Each row is followed by its class number.
[  43   36  175  -86   83  175   -1  151 -149 -151  121 -372 -190 -226
  -48  180  -67 -100  240   53  -62  254   33   93  235  117 -361   68
 -516 -362    1    1  442   63  -92   43  149  -57]
5
[ 251   98 -324 -224  261 -447 -296 -170 -162 -321 -239   56 -219   15
 -179   43 -176  -71  102  126  -28  305 -174  201  495  205  139   80
 -298 -162   77 -326 -241  -82   43 -122   12 -358]
7
[ 100 -277   67 -135  -42  -77   11 -273  143  -15 -175   66   75 -653
 -186  425    2 -157  123  284  -39  130 -153  226  217  248 -191 -450
 -461 -111   17  135  522   97 -196   98  392 -348]
4
[ 140  -49 -170 -219  279 -180 -247 -202   17  -74 -210  139  -30   52
 -128  -72 -134 -105   -8   61   36   67 -207  -29  346  299  200 -129
   45   51  146 -112  -50 -120  -51  -79  127 -392]
9
[ -51  -74  209   64   71  411  -20 -258   -5    5   23 -147  371 -357
 -435  106 -157  -99  -82  -27 -254 -117   52  117   27   35 -246 -152
 -110  -32   29  153  468   34   47  259  456 -264]
5
[ 644 -107 -200 -130  -74 -355 -334 -246   34  -66 -279  460   95  200
 -192  -27  -49 -192  419  -56   23  262 -224  191  426  224  441  323
  -77  -69  306 -280 -132   75   31 -174   71 -474]
0
[   9 -133  -66  182  296  196 -434  -93  513  -49  -73  257  162  146
 -462 -177   15  151   63  118 -141  -61  114   35   96  117  197  139
  453  -41   23  133  177  -53  214  -98  137 -423]
6
[ -31  -48 -249  281  362 -146 -674   98  308  -71  -49   28  -68  228
 -228  179   96  132  -48 -154   47  -15  260  -22   -9  -39  224  -11
  381    3  -71  181    4  -54  185 -184  -67 -273]
10
[ 166  -17  205   27  205  284   20  -87  -81 -126  -18 -164  235 -355
 -215  226   31 -141  -16   74 -129 -287 -104   64  222 -105 -380  -94
   19 -181   54  264  413   20   24  137  433 -145]
1
[ -43 -290   17 -171  -54   57 -103 -245  229 -121 -148   53 -107 -545
 -246  262  -78  -88  -29  221 -187  103 -217  198  250  442 -262 -144
 -232   12   26  114  580   24 -198   32  488 -242]
2
[ 230   78 -222 -138  317 -391  -68 -127 -126   97 -209   69 -171  272
 -181  379  -27 -155  598  -22  492  142   48  131  173  226  396  -37
   50 -375  190   43  -83 -182   18  -72  310 -581]
1
[ 220 -216 -240   54  315 -118 -733 -115  478  -33  -14   -2   16  246
 -598    3   10  -19  415  106 -167  -42  445  158  300  139  188    7
  263  -52  -76   -2  417  112  190 -210 -118 -519]
7
[ 212  -21  142   17 -433  149  236  -54 -169   20  -23  149  111 -394
  -84   70   15 -264  301 -177 -160 -172  -80  159  109   51 -254   35
    1 -261  245   50   78  107 -111   67  133  -16]
3
[ -73 -175  281 -148  113  533   56  -62  -10   25   31 -228  145 -283
  -96  150 -284  -63  254   41 -403 -104 -119   60  306  205 -300 -250
 -227 -148  194  140  794   22 -107 -199  264  -46]
5
[ 176 -153  116 -205  127  420  -16  -88 -211 -136   13 -393   61 -260
 -299   29 -116 -136  224  219 -178  -15  -14   48  468  213 -349 -130
 -200 -291  149  179  755  -49  -19 -122  248 -218]
9
[  24  -48  -32  -52  473   76 -374 -184  178 -133 -152 -193  125   30
 -222  143  -74   98   79  137   51   52   52   77  413  167   86  -21
  316 -163  145  111  514 -126  101  -55  318 -451]
12
[ 203  -56 -379   20  268 -197 -440  144  173 -235  -57  -80 -406  265
 -357   40   65   57  249  -30   50  137  257  -11   16  -43  219  -13
  212 -268   78   17 -102  -29   44 -265 -105 -334]
5
[ 105  -20  -70 -259  260  482  161 -181 -263  222  262 -695  128  -46
 -245  251 -340 -267  408 -162  -28 -118  204   18  216  116 -511 -148
 -274 -182  109   84  899   12 -202  184  542  -90]
11
[ 169 -172  120 -155 -107  558   74 -182  -36   85 -180  -52  198 -403
 -175  155  -86 -330  229    6 -104 -125  149   94  165 -130 -366 -144
 -174 -116   26  279  731   34    7   44  258 -188]
3
[ 247 -193 -245   -7  321   -7 -514  -79  250  -44 -115  -11   61  255
 -203  127   55  -11  128   67  -22  155  599  -14   52 -551  124 -137
  261  -34 -147   25  224  -29  166   27    2 -438]
2
[ -59  -26  296 -220  136  365  111 -238 -108    7  -79 -355  191 -395
 -160  308  -14  -81 -123  174   35   78  -31  145   89  -82 -406  -14
 -170 -116   49  258  667  -28  -52  313  506 -189]
10
[ -70 -124 -279   17  515  292 -384   37   69  -66  152 -287  185  359
  -81  -84 -208  110  142  -64   60 -115  166 -114  123 -263   16 -144
  510 -110  -21   38  302  -76  147   65  110  -98]
9
[ 242 -169  136   47 -126  113   38  -90  220 -123  -90  295  139 -165
 -189  -84   55 -141  119   41 -338  -25 -190   91  248  249  -88 -272
   32 -115  159  158  379   45 -140  101  198 -107]
0
[ 170  283 -127 -584  335 -286  -34 -275 -259  -76 -162 -314  -53  274
 -186   29 -182 -148  410   80  379  431 -156  198  250  410  265   72
 -107 -356  233 -279  136 -166 -109   99  349 -430]
12
[ 240  148 -399   31  401  248 -450 -120  -65  -30   -3 -506    2  246
 -322    1 -206    9  -15  -28 -214 -182  291   68  334 -306 -132  117
   96 -193  -93  -12  264  -73  251 -134  -29  -86]
8
[ -83 -200    8  -39  264  103 -221  -73  193 -243   33 -223   54 -348
 -443  331  -16  -44   -4  124 -121 -206   -9   68   81  -17 -275 -322
  -36   80  -58  160  617   71 -132  157  330  -92]
2
[ -43   97   79  197  504  155 -590   23  602 -202  -19    2   46  157
 -353 -155   87  111  166  177  -67 -110  282  -23  138 -136  311 -155
  293  -43  -77  110  337 -175  136  -57  -68 -419]
11
[ 194 -114   56 -154  131  396   36 -213  -33   69  -93 -196   76 -304
 -300  342 -194 -349  619  195  -57   -5   84   89  361    1 -231 -215
 -318 -248  149   85  692   73  -66   73  367 -427]
10
[  47   20  251   26   47  249  166 -112  193 -151 -149  -63   59 -336
 -226   74  255 -135  -98  234  110  -66  136  -70  -91    7 -318  -70
  157  -62  -22  328  496  -16 -145  281  324 -212]
7
[ 259   20 -249 -246  489 -376 -451 -237  132 -302 -284  231  151  211
 -611 -130  -38 -116  159  111  105    9 -167  122  135  218  285   83
  184   12  146 -154 -171   14   93  134  130 -568]
12
[ -13  -39 -158   22  549  229 -566  -77   79   21  124 -491  220  439
  -53  -20  -68  155 -168  -48  -39 -172  300   -4   54 -508  190  -90
  459   -2 -134   29  342  -27  336   11  131 -179]
9
[-109   23 -263  -23  513 -127 -463  207  121   23  112 -359  -47  378
 -357  164  -34   95  547  -17  375   -3  489   34   18  -70  210  -71
  292 -180  -24   75  310  -84  115   -8  -87 -316]
4
[ 314 -111 -138 -184   58 -137 -227    1  190 -102 -247  254 -190  155
  -59   31    4  -89  236   59  220  345 -134   68  155   -4  247  -16
 -170  -37    9    8  -24   15   18 -219 -187 -178]
7
[ 239  146 -186 -104  388 -433 -363   48  -16 -445 -124  136   13  266
 -432 -136  124  -60  256  172  396   38 -192  -10  116  188  386  122
  189   23  111 -104 -263 -146   28   -7   23 -366]
3
[ 247 -123  -55 -244  -59  -87  146 -212  -86  152 -123  254  165  201
   -6 -273 -262 -183  379  -51   43  270 -165   49  296  322  184 -139
   45 -287  288 -276 -141   78  -84  138  -57 -344]
6
[ 139 -200  -40 -238  293  232 -271   69   22 -420   48 -314  -30 -368
 -358  -53  -63 -206  336  363 -251 -191  -83  -39  626  145 -270 -272
 -137 -145  -11  -31  678  119   -4  -60   85 -230]
12
[ 303 -106   21  246  247   10 -492  -72  575 -203 -229  250   14  139
 -345  153  198  -25  284  114  128  132  367   58   36 -137  121   55
  180 -138  -95  205  386  -23   86 -208 -120 -309]
4
[ -70  102 -232  108  278  -99 -250 -142  241  136    0 -331   41  134
 -264  384 -207  -74  538 -206  310  -65  318  151 -158    8  207 -367
  229 -158   62    8  337   32  -69   67  179 -268]
11
[ -91 -183  169 -272   -7  410   83   77 -141   15  143 -415  136 -149
   23   11 -181 -200  353  -13 -121  -89  162  -27   28  -68 -410 -265
    9 -159   13   83  727  118 -177  197    1   66]
5
[  46 -251  -47   91  411  -59 -622   54  315 -121    8 -270  -81   38
 -157  368  -40  165  133   12   24   52  465   24  -22 -509  156 -177
  190  -44  -88  183  337  -73  166  -91   40 -368]
10
[ 398  130   -6   86  -83 -227 -239   19   23 -246 -299  307 -162  108
  -53  -82  -17 -125  126  -80   32   75 -397  230  320  313  216  288
 -196 -208  107  -77 -150  -16  112 -343 -179   47]
4
[ 225 -134  106  -85  176  296  -84 -230   28   -9  -59 -120  197 -338
 -231  344  -16 -188   -1   46 -209 -122   24   63  188 -352 -211 -228
 -174  -71   22  226  443   37   30  180  400 -292]
1
[ 405  -48 -390 -164  225 -590 -545 -181  102  -88 -434  330 -262  264
 -293    9   78 -106  -14   77  127  107 -139  334  418  177  386  100
  115  -75  121 -133 -317  -24  178 -151  101 -512]
1
[ 484 -182 -184 -146  -41 -346 -188 -340  206   98 -384  553  -77   11
 -151   29  -42 -134  142   40   60  241 -328  235  361  401  388 -134
 -256 -202  208  -58 -100  -31  -35 -213  115 -429]
6
[  57  -38  -30 -146  227  263 -242 -122  -30   52   60 -247  126  -68
 -376  -44 -273  150  161  -74 -125   37   12   91  194  188  -61   75
   48 -400  226   58  136  -52  160 -210  225 -231]
8
[ 233  -22   -7  227 -195  341   77  -42   91  110  -78   56   75 -283
 -177  136  -28 -233  261  -64 -193 -206  121   37  148  -45  -88 -267
  -31 -162   76  140  291   78    9  -61  236 -187]
2
[ 169 -319   78  105  -67  407  202 -188  245  -40 -124  -44  157 -484
 -391   15 -112 -232  145  249 -267 -193   58 -128  143  134 -441 -313
  -87  -55   90  157  547  287 -159  177   17 -247]
4
[ -82  -47   46   35  447  143 -319   11  267  -70   -7 -223   97  131
 -195   45   49   18  356  343   80  -45  369  -32  251 -111   69 -105
  411  -56  -32  105  447  -23  158   45   61 -489]
11
[  13  -74 -212  193  538 -190 -564  230  374 -351  200  -72   67  252
 -577 -133  -47  133  254   11 -100 -166   86 -112  -36  157   32  126
  390  -64  -61  -73  -69  141   66   46 -153 -256]
3
[ 101   34 -130  125  511   59 -417   14  270  -40  -61 -213   29  382
 -526   91  -74  106  459   24   96 -102  492   10   -3 -214  141  128
  449 -186  142  -25  225  -31  101 -188  -56 -425]
9
[ 376  -80 -369  -94  -14 -251 -261 -127  -48 -185 -277  428 -110  115
    1   33   22 -179  244  -43  319  337  -93   28   26   12  315   15
  -27 -102  -48 -111 -254 -142  -41 -245   20 -322]
0
[ 243 -293 -340  -53  191   50 -620  104  376    9  -34  109 -163  143
 -479   14 -169  -20  568  -27 -249   54  204  111  115  -26  115    5
   -1 -193  105  -22  119  154  120 -343 -173 -363]
4
[  53   26  107  259 -136  215  216   35  141 -194  -80  106  -56 -448
  -34  101  -47 -136  -94   74 -234 -104 -285  -28  253  125 -426 -123
 -332 -122  -32   26  164  201 -127  137  -29  282]
2
[  53 -151   58 -180   42  547  -87  -43 -236 -153 -233   32  134 -322
  -77   78  -69 -189  -59  131 -283  -14  -91  167  406 -173 -447 -312
 -176 -174  -46  289  651 -210   41  -98  237   25]
11
[ 262 -194  138  -67   96  287  -72 -270  206 -132  -97  -65   45 -377
 -301  173  -56 -239   32  205 -249   67 -189  125  296  213 -330  -87
 -439 -186  -66  195  619  155   -8  121  362 -248]
1
[ 450   72 -214 -247  200  -58 -176  -29 -244  -30 -116  136  -54  386
 -162 -209  -98 -217  449 -135  221  156 -119    3  332  336  254  200
  -41 -310  239  -58 -119 -106  112 -311   11 -353]
6
[ 468 -170 -369 -247  351 -371 -216 -239  314 -240 -315  406 -154  176
 -550  -44  -47 -123  419  226   29  143 -427  135  373  629  355   57
  -71  -71  312   16  -43   31  -28 -133  278 -663]
8
[ 354  113 -233 -218  145 -241 -111 -233 -203 -335 -228   -4  -59  123
 -185   60 -340 -189  342 -163  134  303 -483  223  335  465  168    3
 -287 -290  252 -186  -16  -40  -48 -165   75 -120]
12
[ 217 -212   96   20  180  297 -216  -78  204  -46    8  -49   77 -359
 -213  231   90 -110 -155  197    8   36   53   68  220 -168 -487  -79
 -394   81 -264  289  593   -5  -29   97  282  -74]
12
[ 102 -120 -288   50  237   97 -557  -85  271  126   38   12  -63  222
 -207  219 -147  -23  357 -235   -4  -37  203  116  -36  -15  108   16
   45  -43   27  202  261  -72  108 -229  191 -152]
8
[  86 -351  -61 -296  354  -84 -459  -39   88 -241 -197    6  -65   19
   85 -134 -181   11 -172  202    9  261 -220   -3  388  146  -26   11
 -185   73  -85   27  202   38  133  -46 -184 -263]
1
[ -33 -115  137 -116   50  496  174 -135 -210  137   24 -328  131 -356
  -94  224 -197 -204  222  -51 -185 -311   42   67  167  -10 -359 -267
   78 -208  210  219  567   16  -32   30  537 -218]
1
[  20 -151 -387   97  538  -32 -566  102   98   16  130 -309   22  286
 -345  195 -165  175   82  -81 -140 -257  171   28  187 -159   31   25
  213   21   26   27  153  122  241  -71   77 -194]
2
[ 123 -180   -2 -124  156  156   -5 -196   67 -128  -45 -174  194 -289
 -328  113  -13 -164  -32  257 -248 -168 -159   78  212   76 -321 -255
 -103   66   14  115  564  155 -108  244  300 -173]
9
[ 327  -22 -184 -168  -51 -233 -335  -64 -152 -134 -348  223  -32   91
 -294   14 -114 -161  438  -53   99  251 -145  214  137  265  363  204
  -39 -216  240   -9 -214  -13  204 -298 -115 -465]
9
[  31  -36 -149  117  438  149 -316   66  263   51    3  -96  -20  247
 -167  119 -132  131  170  -46 -160 -344  250  -62   28 -417  144 -161
  441  -21   87  130  117 -133  101  -92  103 -220]
2
[ 274  -61  277 -120 -108  415  292 -215 -161   -6  -54 -177  276 -358
 -120  168  -71 -323  313   -1   24 -120  -29   23   86   28 -387  -72
  -22 -279   29  212  604   76 -128  113  245 -136]
0
[ 136 -130  166  -16   86  346    0  -37   80  -69  -11 -211  113 -476
 -318  247 -137  -96  287  149  -53   48  163  -15  273   51 -385  -23
 -266 -133   31  202  594   30  -69   14  138 -308]
2
[-164 -168   80  -53  204  297   75  -52 -133 -178  -84  -72  168 -333
 -135  123 -126  -54 -105  152 -333   62  -91  -31  410  293 -394 -178
 -133 -134   46  117  553  -37  -37  129  361 -187]
3
[ -37  -41  103  -74  111  761  306  -73 -332 -124  152 -496  107 -428
 -186  125 -363 -270  418   30 -341 -175  -18 -179  393  334 -494 -187
 -266 -257  152  168  763   16   -2 -159  405 -115]
12
[ 159 -145  -12 -137  229 -372 -514  -89  117 -281 -157  423  -18  152
 -162  -86   44  -24   30   18  -73  240 -264   69  322  323  345  138
   12   62  152  -63 -220  -54  113 -115  -12 -423]
11
[ 478  -28 -228   53 -115 -492 -427  -72  221    2 -257  339   36  119
    1  134   21 -103  140 -146  136  204  -54  227   31 -179  359  155
 -107  196   31 -230 -315  140   -8 -163 -214 -231]
1
[ 293  248 -138 -271  150 -117    1 -263 -335   31 -301  123  153  254
 -130   27 -202 -245  292 -290  209  159 -192  206  147  212  216    9
 -164 -255  274 -117  -69 -137  -21 -107   82 -245]
9
[ -73   15 -222  -81  588  140 -284  121  171   82   50 -488 -172  397
 -143  100 -142   94  402   68  421   84  218   39  184  -73  123 -192
  205 -291   67   33  405  -11   71  -38  134 -269]
1
[ -76 -398 -289 -195  298  323 -384 -230  228  -18 -109 -105  -20  153
 -187 -119 -267   67  164  285 -387   41   44   37  572  342    3 -205
  246 -135   33   58  668  -38  141 -284   69 -293]
8
[-217   -9 -106  129  423  299 -310   30  124  -31  -58 -405  -69   55
 -345   76 -348  148  245  101 -188  -89  230   89  325  120  -76 -180
  119 -336   93  101  442  -12  220 -148  -56 -191]
5
[ 471   14  -79 -159 -216  -39  -26  -54 -229  -14 -242  306  -86  129
  183 -117 -170 -231  372 -270   -3  280 -310  200  426  451  202  208
 -296 -359  292  -10   -8  -54   87 -314   27 -185]
2
[   3  159  155 -126  -78  417  234 -243 -224   89   51 -224  322 -174
 -347 -117 -338 -156  324  -70 -389  108  -87   96  350  659  -97  103
 -175 -403  220    8  482  -73   60  109  379 -292]
10
[ -21   39 -198 -184  169 -258   54  -30 -385 -111 -165  -53  -83  174
   86 -112 -287   17  -47 -134   45  112 -263   19  102  136  196 -276
  -49 -180  269 -167 -411  -85    0  -24 -123 -135]
3
[ 188    0 -299 -104  435  102 -453 -111   40 -168  -90 -254  -51  138
 -469   87 -302  -72  578  107  -91   -7   72  120  350  193   55   24
  -70 -214  202  -36  382   34  147 -295   95 -362]
0
[  -8   12  -92  188  482  142 -525   70  274 -122  -49 -174  -27  108
 -472   68  -61    7  391   23  179 -182  340   -2  109  -66  160  -39
  349 -281  -31  157  214  -32  296  -85   -1 -448]
12
[   8   26 -339  106  468  -14 -370   12  366   -1   84 -193 -125  415
 -417  214   20  -54  603 -128  489   -7  554  -81 -261 -224  265 -107
  565 -104  -35  148  126  -38   52   38   45 -461]
10
[  93   61 -358  -34  590  -23 -460   12  164  -27   99 -414 -101  382
 -366   40 -170   73  270  -40  -41 -199  375   35  347 -273  165  -14
  395  -83   90 -209  166  -15  148  -77  149 -335]
1
[ -50  -23   33   25  440  123 -469   21  267  185  125 -243  158  435
 -278  -85   32  201   48  -20   -9 -128  464   42   10 -182  176  103
  410  -83  -61   77  368  -81  229  -31   47 -249]
6
[ -43   20  359  124 -179  243  185 -323   77   74 -201  -61  118 -586
 -310  225 -178  -95   70  -51 -161 -126  -97  294  163  402 -267 -161
 -251 -298  349   84  541   21 -202   36  407 -188]
3
[ 290   97   22 -104  353 -457 -363  -44  166 -309 -205  232 -168  411
   74  -82  305 -133  140   53  519  231   74   28  130   46  381  189
  387  -76  -60   34 -134 -185   62    9  -23 -477]
9
[ 162  152 -118 -220  397 -399 -228 -189 -135 -166 -247  -71    1  127
 -475  -40  -92   -5   82  263  164   85  -93  193  436  369  281   77
  -45  -56  117 -221  -78 -157  133  -73  184 -505]
12
